Below is a small trained network, with its code and all its weights. Each question gives an input and a class and asks what happens when units are switched off, that is, made to give their printed mean instead of their output.

import numpy as np


def w(rows, s, z=0):
    codes = np.array(rows[::2]) - 128.0
    scale = np.full(codes.shape[1], s)
    scale[-1] = z or s
    return codes * scale


def f(y):
    return np.maximum(y, 0)


def log_softmax(a):
    a = a - a.max(-1, keepdims=True)
    return a - np.log(np.exp(a).sum(-1, keepdims=True))


def net(x, mask):
    res = np.array(x, float).reshape(1, 4) / 4 @ E
    y = f(res @ A[0][:, :-1].T + A[0][:, -1])
    res = res + np.where(mask, y, B[0][:, -1]) @ B[0][:, :-1]
    return log_softmax(res[-1] @ U[:, :-1].T + U[:, -1])


A, B = {}, {}
E = w([
[108,113,147,167,93,168,85,123],'x0',
[109,201,241,185,184,105,171,237],'x1',
[39,21,171,116,175,55,27,138],'x2',
[153,152,108,90,16,102,63,255],'x3',
],0.0079)
A[0] = w([
[117,155,147,133,157,75,135,145,64],'N0',
[131,121,6,102,143,148,83,110,28],'N1',
[188,176,120,126,115,212,167,122,131],'N2',
[165,205,113,117,101,213,168,110,133],'N3',
[174,160,64,172,114,140,172,125,127],'N4',
[113,137,131,116,197,172,124,100,35],'N5',
[132,91,172,158,194,154,164,40,3],'N6',
[158,63,2,89,83,145,99,51,102],'N7',
[84,49,138,107,155,30,42,141,141],'N8',
[168,159,117,73,55,107,68,185,22],'N9',
[46,42,133,76,158,47,61,112,141],'N10',
[148,115,155,189,198,151,161,38,58],'N11',
[122,185,209,237,192,124,157,217,67],'N12',
[127,70,41,56,104,178,124,72,78],'N13',
[97,176,138,126,194,149,131,164,66],'N14',
[176,205,104,100,87,192,144,95,155],'N15',
[183,175,77,167,93,177,177,124,123],'N16',
[130,152,111,118,63,99,97,229,52],'N17',
[222,151,134,98,72,91,50,185,65],'N18',
[122,152,161,198,191,138,162,56,98],'N19',
[205,150,104,149,96,188,182,120,99],'N20',
],0.0067,0.0013)
B[0] = w([
[143,132,139,140,130,88,134,135,160],'N0',
[109,161,130,173,124,97,136,128,190],'N1',
[174,92,219,133,183,170,63,150,212],'N2',
[171,119,190,109,184,143,69,123,221],'N3',
[164,110,163,123,150,122,105,129,193],'N4',
[119,78,95,127,89,140,137,90,162],'N5',
[131,116,54,55,100,199,178,61,204],'N6',
[45,253,167,243,135,2,227,234,252],'N7',
[184,79,165,100,189,141,86,121,235],'N8',
[120,86,69,86,79,172,132,60,204],'N9',
[208,82,230,106,207,145,59,162,242],'N10',
[99,120,49,39,67,181,176,65,208],'N11',
[78,240,134,223,101,58,177,188,255],'N12',
[80,182,109,232,104,31,171,205,224],'N13',
[83,139,118,142,109,113,116,172,169],'N14',
[150,92,194,116,190,154,75,139,218],'N15',
[161,64,180,106,198,177,54,157,217],'N16',
[65,98,60,75,80,160,198,48,212],'N17',
[127,89,30,74,46,180,174,99,206],'N18',
[108,117,50,69,58,161,164,80,201],'N19',
[167,112,180,104,175,152,61,129,211],'N20',
],0.0063,0.0078)
U = w([
[206,73,230,103,219,140,26,141,13],'0',
[91,234,140,254,98,53,182,175,255],'1',
[131,85,19,22,27,173,158,74,36],'2',
],0.0088,0.00014)

Each question gives the input, the list of numbers given to net, and the class t.
The units are the neurons (one row each of A and B). Each row of codes is followed by its name. A weight is (code - 128) times the scale printed after its matrix; where a second scale follows, it is the last column's (A, B and U).
mask holds one flag per neuron, in row order. A switched-off neuron (its flag False) gives its mean, the last column of its row in B, instead of its output. The means were averaged over made-up inputs and are rounded, as every weight is.
A unit's drop is (log p(t) with every unit on - log p(t) with that unit switched off) / (log p(t) with every unit on - log p(t) with every unit switched off).
The circuit of an input: a set's keep is (log p(t) with only the set's units on - log p(t) with every unit switched off) / (log p(t) with every unit on - log p(t) with every unit switched off). Starting from the 12 units with the biggest drops (on a tie, the unit counted first), units are removed one at a time, each time the one whose removal leaves the highest keep (on an exact tie, the one counted first), for as long as the keep stays at least 0.8.
circuit, biggest first: the units of the circuit, biggest drop first
top k neurons: the k neurons with the biggest drops, biggest first
drop of u: that unit's drop, to one decimal
input [-5,-8,-7,8], class 1: top 2 neurons	(N7 N13)
input [6,-8,-6,3], class 1: circuit, biggest first	(N7)
input [8,2,6,-8], class 2: circuit, biggest first	(N11 N6)
input [-4,-8,1,-8], class 1: top 2 neurons	(N7 N13)
input [7,5,-8,-8], class 0: top 2 neurons	(N2 N3)
input [6,-8,5,-2], class 1: top 2 neurons	(N7 N13)
input [6,-3,5,7], class 2: top 2 neurons	(N18 N17)
input [-3,-6,-7,6], class 0: top 2 neurons	(N16 N15)
input [-5,4,0,5], class 2: drop of N7	0.7
input [-6,8,5,-8], class 1: drop of N13	-0.1
input [-3,-4,-1,3], class 1: drop of N7	0.3
